(in the rows, 128 means zero)
Each row is followed by its class. Each block has new classes.
[150 136 120 107 116 125 150 106 128 161 152 147 120 152 151 147 113 115
 140 121 115 131 154 142 107 123 244 101 137 135 138 142 153 154 106 114
 134 133 105 149 164  79 143 144 113]
D
[157  97 130 126 142 134 146 121 121 118 134 119 122 126 125 132 147 125
 123 137 135 124 123 124 121 140  85 131 138 136 124 143 152 130 118 131
 120 129 113 135 113 129 125 142 129]
P
[153 143 136 117  62 147 120 122 132 137 110 127  91 108 142 141 114 138
 121 178 150 129 104  95 143  82 102 116 129 128 116  88  89 144 148 103
 140 135 141 128 178 149 173 127 122]
W
[203 131 117 110 110 123 145 129 134 113  46  59 112  90 138 154 171 120
  96 128 129 161 152 137 142 125  35 127 118 133 120 126 163 139 117 133
 128 118  96 187 139 134  87 121 155]
D
[148 154 125 111  61 134 133 174 147 119 154 114 116 115 133 139 113 159
 135 128 110 138 113 115 136 150 136 133 114 138 114 116 150 157 111 123
 118 116  88 179 163 141 127 129 141]
P
[163  94 121 141 120 132 151 127 153 131 109  77 123 108 129 159 139 127
 118 113 152 155 105 141 135 126 157 148 138 146 140 125 137 154 115 121
 135 108 112 139 148 136 111 119 151]
D
[142 160 148 107 114 133 134 132 130 126 137 118 120 120 129 128 146 131
 136 140 121 114 134 133 133 151 130 124 128 130 122 124 121 141 133 136
 129 120 104 149 123 129 119 124 137]
P
[127 125 112 117 107 128 131 139 117 140 147 126 123 138 141 120 117 126
 139 115 144 136 125 137 119 128 185 120  93 132 129 138 143 134 102 115
 128 124 120 147 143 152 123 131 130]
D
[181 101 128 130  85 136 162 107 106 121  52  81 120 128 164 164 161 115
 123 140 112 142 200 138 100 136  88 104 120 132 129 144 194 147 115 117
 123 109  74 161 187 115  90 120 146]
W
[175 113 127 116  51 144 149 135 145 117 144 102  94 117 138 127 127 135
 103 137 134 122 127 112 159 133 159 139 105 125 129 114 144 158 125 131
 130 117 103 149 172 146 138 138 144]
N
[152 139 123 121 133 129 120 157 116 134 180 132 119 119 116 113 123 150
 126 133 133 115  80 125 138 132 127 151 128 135 122 116 135 126 122 105
 146 168 123 149 110 127 128 140 124]
P
[155  97 130 167 176 131 141 159 137 118  57  63 136  70 111 143 178 132
  98 127 177 156  85 139 150 117   4 146 121 144 128 113 128 128 121 146
 131 129 146 148 104 123 101 125 179]
D
[241 108 109  93  75 119 153 101 136 148 211  32 129 128 139 194 132 122
  99  82 161 161  69 123 167 117 252 168 142 177 170 125 122 170  99 113
 117 131 131 129 158 168 138 152 206]
W
[175 122 120 128 135 130 138 125 148 122 148  91 125 114 140 123 122 117
 121 136 151 122 105  99 137 138  86 140 133 130 129 128 132 136 114 135
 137 146 117 158 122 138 116 122 144]
P
[175 112 113 119 173  91 139 134 138 130 107  94 149 113 131 147 136 114
 124  88 116 121 122 180 127 128 177 134 139 152 118 164 144 141 109 116
 134 133 128 132 114 117 103 135 122]
N
[129 121 119 107 148 129 146 122 134 131 163 126 140 141 132 134 115 111
 133 114 111 129  92 139 126 135 180 124 140 145 130 134 129 132 118 123
 121 139 125 126 117 149 139 161 117]
D
[156 134 132  92  69 156 139 150 129 131 130  98 116 123 133 141 114 143
 118 114 210 143 113 137 143 135 191 139 101 148 126 109 150 156 111 122
 131 146 103 179 158 161 123 137 139]
P
[172 122 131 134 142 102 144 122 132 131 142 110 134 129 131 152 132 122
 117 126 139 131 106 103 145 145 124 150 136 150 152 138 125 147 111 121
 126 122 134 114 123 148 132 154 135]
W
[161  95 138 124 134 128 140 138 124 124  76  94 134 104 131 145 140 133
 120 117 160 141 118 130 134 130  91 148 132 136 127 120 150 138 108 119
 122 127 122 145 156 137 107 126 148]
D
[205 127 123 117 115 134 154 111 130 130 142  91 130 126 138 167 129 120
 103 138 148 145 118 119 138 118 195 127 130 153 138 125 116 166 108 127
 131 113 138 131 165 153 145 136 142]
W
[116 120 126 115  76 142 147 113 125 142 157  62 115 119 154 168 125 123
 124 126 160 143  61 115 155 102 211 142 147 142 147 123  99 163 115 110
 138  96 148 139 158 143 147 135 163]
W
[175 125 146 119  65 132 158 109 134 119 134  81 112 150 140 178 139 125
 108 144 137 124 140 124 152 126 160 139 124 148 130 118 126 146 129 121
 129 119 118 143 164 137 144 131 134]
N
[156 122 122 136 143 141 154 121 123 149 127 111 135 126 136 140 147 117
 119 125 119 135 111 132 116 131  97 152 122 136 139 155 143 153  98 128
 125 129 115 137 131 139 121 126 138]
P
[154 123 125 122 116 133 133 138 133 129 142 109 122 114 129 126 130 122
 116 113 145 134  94 134 147 144 119 118 129 140 124 122 113 112 110 128
 129 113 139 149 119 136 139 131 148]
D
[183 114 122 104 129 129 150 127 136 134 166  85 124 113 145 157 124 111
 113  97 146 149  88 129 156 135 208 141 133 152 147 123 119 150 139 114
 135 150 108 213 142 157 143 142 145]
D
[160 108 116 114 160 128 157 139 120 130  82  85 134 108 142 151 137 118
 121 101 133 141 140 167 123 146 122 124 135 142 128 135 125 130 114 129
 131 133 112 162 136 136  99 129 144]
N
[143  92 129 111 145 120 135 136 137 118  60  86 148  94 127 154 156 122
 132 113 111 148 137 160 143 141  75 138 115 127 132 107 136 131 108 138
 117 134 146 143 104 123 100 130 165]
D
[172 165 153  93  90 140 142  91 123 139 243 159 111 181 168 162  55 115
 145 104  96 124 136 118 119 246 252 103 147 149 138 149 136 171 103 117
 133 121 100 131 202 159 183 162  89]
D
[164 117  98 112 168 132 127 137 116 116 125  89 124 112 126 128 143 121
 116 125 150 132  77 145 160 140  95 139 142 143 131 122 123 126 113 130
 133 133 131 145 122 141 129 135 126]
D
[149 133 129 148 181 132 138 155 124 106  55 116 134  94 137 112 156 117
 122 143 129 128 116 141 122 140   4 127 117 129 109 148 154 116 118 124
 125 139 102 152 122 116 100 119 142]
D
[162 112 123 119 171 143 139 129 132 129  98 104 145 111 124 155 138 111
 121 115 147 144 110 157 129 117 159 135 137 150 137 147 142 140 102  27
 127 121 125 140 124 134 107 117 148]
N
[123 173 131  83  20 130 110 185 156 120 214 130  92 123 125 117  73 182
 138 138 112 138  67 137 137 156 196 152 112 146 107  77 134 157 119 117
 151 126  92 190 252 131 163 138 128]
P
[165 120 133 100 121 121 146 114 122 127 117  78 122 102 145 157 127 115
 118 101 146 155 111 152 142 135 198 146 125 158 139 124 129 136 115 122
 111 132 145 149 153 136 121 137 144]
D

Each row is followed by its class. Each block has new classes.
[148 178 107 116 130 102 114 136 104 161 121 126 124 134 145 125 138 108
 145 153 116 137 112  82 130 113 113 129 129  69 141 130 213 114 132  65
 132 122 126 105 120 157 139 125 172]
J
[124 120 127 113 132 118 122 138 123 142 137 124 127 129 141 135 145 124
 122 138 139 131 123 113 133 130 120 131 124 104 123 132 137 137 136  87
 126 135 128 119 134 143 136 126 134]
B
[ 95 136 127 106 122 110 132 140 124 149 145  95 113 130 105  97 149 182
 147 148 149 104  96  97 153 108 100 120 104  38  91 136 250 127 156   6
 106 157 168 103  85 160 143  73 150]
S
[143 120 118 109 124 103 111 149 115 182  98 127 124 121 119  92 143 153
 140 155 132 142 120 129 149 131  99 133 141 109 161 127 181 133 135 113
 115 118 134  75 105 133 167 138 126]
S
[131 132 123 132 119  91 119 132 121 175  95 111 123 126 100  84 153 168
 144 151 131 123 110 127 149 125 100 131 133  84 143 124 222 125 147  63
 105 123 139  79  93 145 160 121 128]
S
[160 151 118 141 124 108 119 120 127 156  78 137 129 114 110  96 122 137
 149 136 128 120 134 133 143 123 111 133 142 115 163 119 181 116 142 152
 120 112 131  89 101 127 145 139 114]
T
[136  97 133 111 115  97 115 131 124 175  93 120 121 120  99  82 139 173
 148 151 142 125 139 148 153 130  98 120 137 111 148 124 181 135 148  92
 103 127 142  76  88 128 163 125 103]
S
[126 157 121 131 119 107 120 128 125 148 107 129 123 133 111  96 129 144
 153 137 117 116 101 110 145 102 107 128 131  80 122 126 218 113 142  67
 109 132 132  91 100 146 139 109 142]
T
[136  96 131 114 123 116 117 130 139 158  84 124 120 104 111 105 146 155
 138 139 145 122 159 147 156 152 114 134 134 122 142 112 141 141 158 127
 123 132 134  92  79 115 151 144  86]
Z
[131 169 118 139 119 113 118 119 120 143  92 118 127 125 119 106 122 140
 157 130 124 124 114 110 165 117 106 126 128  88 122 118 208 104 143  91
 128 129 140 105  99 138 132 125 137]
G
[132 134 128 125 119 107 117 129 129 155  99 120 122 127 111  92 140 159
 147 142 137 119 124 129 150 126  98 120 131  95 130 125 193 121 150  84
 110 138 141  91  87 140 146 121 118]
S
[129 156 124 135 116 114 132 125 128 142  96 119 126 128 113 100 120 155
 152 133 127 119 118 129 144 120 112 131 126  95 125 122 203 113 140  95
 120 128 135 104  97 128 139 118 127]
C
[150 121 105 111 128  91 109 140 108 186  97 133 120 120 127 102 152 129
 137 165 139 136 122 132 153 119 105 133 142 103 164 129 177 123 139 115
 111 114 131  70 109 133 164 148 134]
S
[131 113 129 118 121  95 118 136 129 172  96 124 120 120  97  88 141 168
 138 154 147 118 127 142 147 134 105 130 134 106 165 131 167 127 149 100
 103 126 141  77  95 129 163 125 109]
Z
[127 130 118 113 118  95 115 142 119 176 109 109 119 127 100  89 146 163
 141 156 141 122 107 122 150 114  96 131 127  79 153 133 218 127 142  52
 105 129 140  80 100 144 155 103 137]
Z
[127 101 127  96 138 133 123 140 125 143 152 126 125 129 152 161 148  96
 113 136 140 143 129 126 129 143 134 129 118 129 131 133  86 151 131 117
 132 135 128 121 141 135 136 141 136]
U
[131  96 131 137 120  96 121 136 115 165  90 130 126 118 104  80 137 174
 145 146 141 120 125 140 149 135 110 130 137 115 157 133 187 125 150 113
  98 122 143  99  89 125 158 127 101]
S
[177 144 111 138 116  85 113 124 116 184  54 147 135 115 107  85 121 136
 150 152 129 139 136 137 149 131  97 140 157 133 203 115 179 111 140 189
 110 117 131  61  99 120 156 158 110]
A
[126 143 117 120 124 116 122 136 118 155 115 121 124 129 110 101 136 156
 145 145 133 120 110 120 147 123 120 124 121  90 128 133 194 121 143  74
 113 128 141  98 106 143 142 111 136]
A
[134 125 122 131 120  93 124 130 117 162 103 125 123 123 129  99 129 147
 146 149 126 130 121 121 144 119 108 133 132  95 144 131 200 125 145  93
 116 130 138  89 102 136 150 120 132]
G
[146 190 103 140 113  88 107 129 108 171  85 124 128 130 119  97 126 149
 166 150 125 129 101  96 154 107  98 138 144  65 153 131 250  95 145  79
 120 110 137  78  92 161 156 118 161]
J
[143 123 122 115 124 107 117 128 123 160  90 122 122 119 119 112 142 127
 140 142 144 125 130 130 152 143 119 151 139 105 146 119 169 129 152 111
 123 123 138  95 107 127 155 139 119]
Z
[134 142 119 114 125 114 115 112 136 144  94 110 121 116 123 106 135 144
 250 130 139 116 120 116 169 130 118 115 126  78 114 114 211 127 169  66
 131 138 144  99  86 140 141 122 119]
S
[ 96  99 132  96 127 118 128 143 132 143 140 101 114 127  98 100 156 177
 138 139 150 112 115 131 150 128 107 117 109  64  82 126 203 141 159   6
 106 153 153 102  93 152 142  90 117]
Z
[134 121 129 128 119  96 122 130 122 172 103 135 138 123 103  91 138 155
 137 160 139 128 126 138 143 129 109 135 142 122 173 133 175 131 136 132
 107 114 136  86 105 126 149 134 117]
S
[135 158 125 153 118 108 125 122 129 143  84 123 128 125  95  74 118 194
 160 134 128 117 118 129 140 115 107 127 136 101 131 126 218 106 140 101
 109 128 141 110  93 133 134 113 125]
T
[108 142 129 127 118 103 126 131 123 153 117 120 123 126 101  94 135 180
 147 152 131 106 110 117 132 101 106 131 122  82 124 135 215 118 138  40
 113 136 153  99  98 145 146  98 140]
S
[140 139 118 117 122  92 115 130 111 166  95 125 123 128 112  93 142 151
 148 153 136 131 122 123 153 126 105 134 138  94 155 118 202 119 152  87
 118 121 142  86 101 143 159 133 136]
Z
[132 155 111 110 119  89 109 140 103 178 127 117 120 128 123 114 145 123
 144 158 132 136 101  79 146 115 103 134 121  61 139 137 229 120 138  41
 120 126 130  84 114 159 155 115 168]
J
[146 137 125 135 118 104 121 117 129 152  79 132 126 122  97  85 122 167
 156 138 135 117 129 140 152 129 115 128 142 121 153 123 187 119 144 140
 110 107 136  91  90 120 148 125 109]
C
[123 172 124 140 112 109 123 121 127 134 103 113 128 127 106  90 108 168
 161 135 121 130 104 107 144 113 100 120 125  69 107 124 240 104 145  38
 113 130 123 112  93 148 129 103 142]
C
[131 113 132 143 116 124 129 115 151 124  85 125 107 117 100  89 113 174
 153 118 138 116 151 148 150 135 121 129 132 129 120 111 157 125 126 135
 108 131 141 108  78 114 133 125  92]
G
[146 130 124 150 112 102 121 127 131 167  80 136 127 115  96  79 114 167
 154 137 130 123 123 137 133 118 114 151 144 123 165 129 186 121 136 141
 110 115 140  82  95 120 154 127 116]
C

Each row is followed by its class. Each block has new classes.
[122 120 189 129 123 119 115 123 121 133 117 117 122 133 139 108 129 137
 133 148 151 136 122  97 110 117 111 127 133 128 118 120 133 134 135 169
 117 144 135 138 136 116 114  80 140]
Q
[121 112 180 123 122 135 126 127 117 130 113 131 123 141 120 158 141 136
 129 140 129 121 110 130  99 124 112 122 121 126 120 112 129 142 146 167
 108 125 135 132 129 112 121  78 134]
Q
[118 137 102 129 129 140 130 114 149 120 129 114 128 128 126 139 115 106
 126 128 135  98 112 135 165 125 127 119 137 127 140 138 117 124 149 114
 119 135 122 131 126 131 122 149 116]
R
[106 130 108 120 129 147 144 117 151 111 138 117 129 131 126 136 109 105
 124 129 143 103  83 159 145 120 118 114 132 118 148 127 116 120 151 130
 118 139 142 120 124 125 148 133 117]
R
[123 109 173 124 114 129 109 113 116 138 104 145 128 163 122 129 138 144
 120 155 121 110 112 118  64 123 114 135 124 126 108 115 125 147 134 132
 117 131 119 126 135 118 107 102 132]
Q
[106 134 119 126 127 130 127 115 130 148 148 118 110 117 132 117 123  99
 137  81 167 127 108 138 140 116 127 134 145 132 137 132 121 122 161 130
 151 139 136 124 131 120 131  95 124]
R
[138 112 199 125 122 124 122 147 106 139 117 129 139 119 131 104 150 164
 142 129 137 168 147 100  95 121 117 157 128 134 125 118 136 129 114 185
 123 133 130 136 144  92 121  58 153]
V
[108 135 132 118 121 149 125 120 138 135 134 121 110 121 136 127 120  91
 142  90 151 127 126 145 175 114 131 121 130 123 131 133 113 132 152 128
 131 137 122 138 134 129 143 109 129]
R
[110 139  76 135 134 140 136 113 144 121 138 120 129 128 134 137 115 109
 137 143 146 122 111 134 156 126 128 110 136 128 135 131 116 121 148 118
 126 135 126 127 124 137 152 154 118]
R
[116 118 150 127 124 145 109 135 140 140 114 134 121 150 130 129 148 119
 124 101 115 117 127 123 115 119 118 141 142 129 123 113 101 144 138 117
 125 130 112 137 125 108 116 109 126]
Q
[104 139 105 128 128 129 144 112 129 130 142 126 117 129 151 127 106  86
 142 117 146 160 110 145 193 126 144 101 114 132 113 146 105 139 155 122
 133 140 133 131 116 129 157 137 125]
R
[124 109 170 112 116 130 120 116 113 151  97 135 124 111 126 124 159 122
 129 136 103 175 147 125 163 126 118 141 125 120 121 124 116 159 138 166
 136 138 130 147 119 113 126  99 171]
V
[122 116 151 133 129 131 116 143 119 136 121 123 134 117 136 106 146 143
 139 122 141 186 123 116 117 124 121 133 139 135 131 122 108 127 130 151
 136 139 131 139 126 108 126  64 131]
E
[112 117 130 145 121 126 121 169 131 129 118 129 132 122 142 111 148 162
 127  75 132 170 121 136  78 119 124 135 146 131 133 117  93 125 124 130
 142 126 137 129 135  95 126 129 116]
E
[102 112 108 127 121 138 138 119 144 108 138 118 120 110 146 127 127 119
 138 123 145 168 104 138 162 119 125 115 135 124 131 131  93 127 158 138
 129 137 137 133 120 116 147 131 128]
R
[126 128 109 118 125 136 129 118 146 117 132 133 118 142 120 133 123  99
 122 106 125 109 122 136 159 120 135 125 125 133 127 134 142 137 144 107
 124 131 123 130 123 139 140 135 136]
R
[128 118 168 146 122 128 120 157 148 114 129 147 133 163 159 119 150 170
 143 161 132 119 115  90  63 126 119 150 140 131 104 117  98 137  93 102
  92 122 116 131 134 114 114 133 107]
Q
[121 124 157 129 129 136 108 154 135 131 117 132 125 156 138 117 150 135
 138 100 127 135 133 112 114 119 119 144 148 129 125 126  90 132 116 122
 118 125 111 138 126 106 118 123 132]
V
[119 111 168 129 119 135 111 140 128 125  96 134 134 145 132 127 158 162
 126 144 119 132 111 125  89 128 113 132 144 122 124 107 106 143 123 146
 118 134 113 139 131  91 116 111 126]
E
[121 141 101 120 137 152 138 132 128 121 140 121 127 124 115 135 116 110
 120  81 131  88 127 167 146 125 128 118 126 121 147 139 132 123 148 125
 131 130 125 127 127 115 138 122 120]
R
[125 117 141 124 121 143  99 144 130 143 106 140 127 151 126 118 157 135
 113  60 111 102 131 133  84 110 125 137 141 127 128 106  97 134 122  89
 136 123 107 132 131 107 101 130 122]
Q
[125 130 148 119 117 124 106 147 118 140 142 133 108 135 136 113 136 115
 135  53 124 133 154 118 137 119 141 138 132 132 123 144 115 129 109 114
 152 121 106 130 128 117 132  91 137]
V
[135 112 187 127 123 136 101 149 122 154  89 140 126 137 119 126 159 157
 123 119 122 116 139 118  87 122 112 143 137 131 127 104 123 142 122 147
 122 125 118 147 133 113  94  95 136]
Q
[117 140 105 121 134 132 134 138 140 106 140 121 134 125 121 128 128 119
 118  87 134 102 123 157 127 120 132 131 131 122 147 133 129 115 143 127
 124 127 127 102 133 117 141 117  97]
R
[111 121 115 124 132 129 139 107 135 124 136 128 126 129 138 143 134 104
 143 159 138 150 116 120 185 126 127 124 128 124 125 138 112 133 142 135
 121 139 133 129 121 140 146 146 138]
R
[104 125 154 131 123 134 113 139 142 124 131 129 118 140 143 126 145 123
 141 116 126 127 131 124 129 119 119 126 134 129 122 132 107 134 124 125
 118 129 107 131 129 120 120 123 129]
E
[114 143 133 124 128 138 124 137 146 123 152 119 114 117 138 113 117 102
 144  62 146 114 126 138 168 112 125 124 145 129 134 144 110 114 146 113
 128 132 121 131 130 116 136 101 125]
R
[113 143 113 124 126 144 119 150 155 111 121 131 138 138 128 142 146 116
 120  80 103  96 129 144 143 111 123 134 138 109 137 130  83 140 137 111
 106 120 109 134 121 114 138 159 127]
E
[112 126 124 130 123 135 121 121 130 140 131 128 115 131 138 115 136 102
 155 102 141 147 127 119 154 119 134 136 124 129 123 134 102 131 139 114
 138 135 122 131 125 134 131 127 134]
R
[138 138 213 144 129 115 129 170 127 115 137 120 135  65 151 108 163 204
 180 211 144 230 182  52 174 120 108 165 135 139 119 148 133 128  80 216
  86 125 129 149 134 115 111  99 171]
V
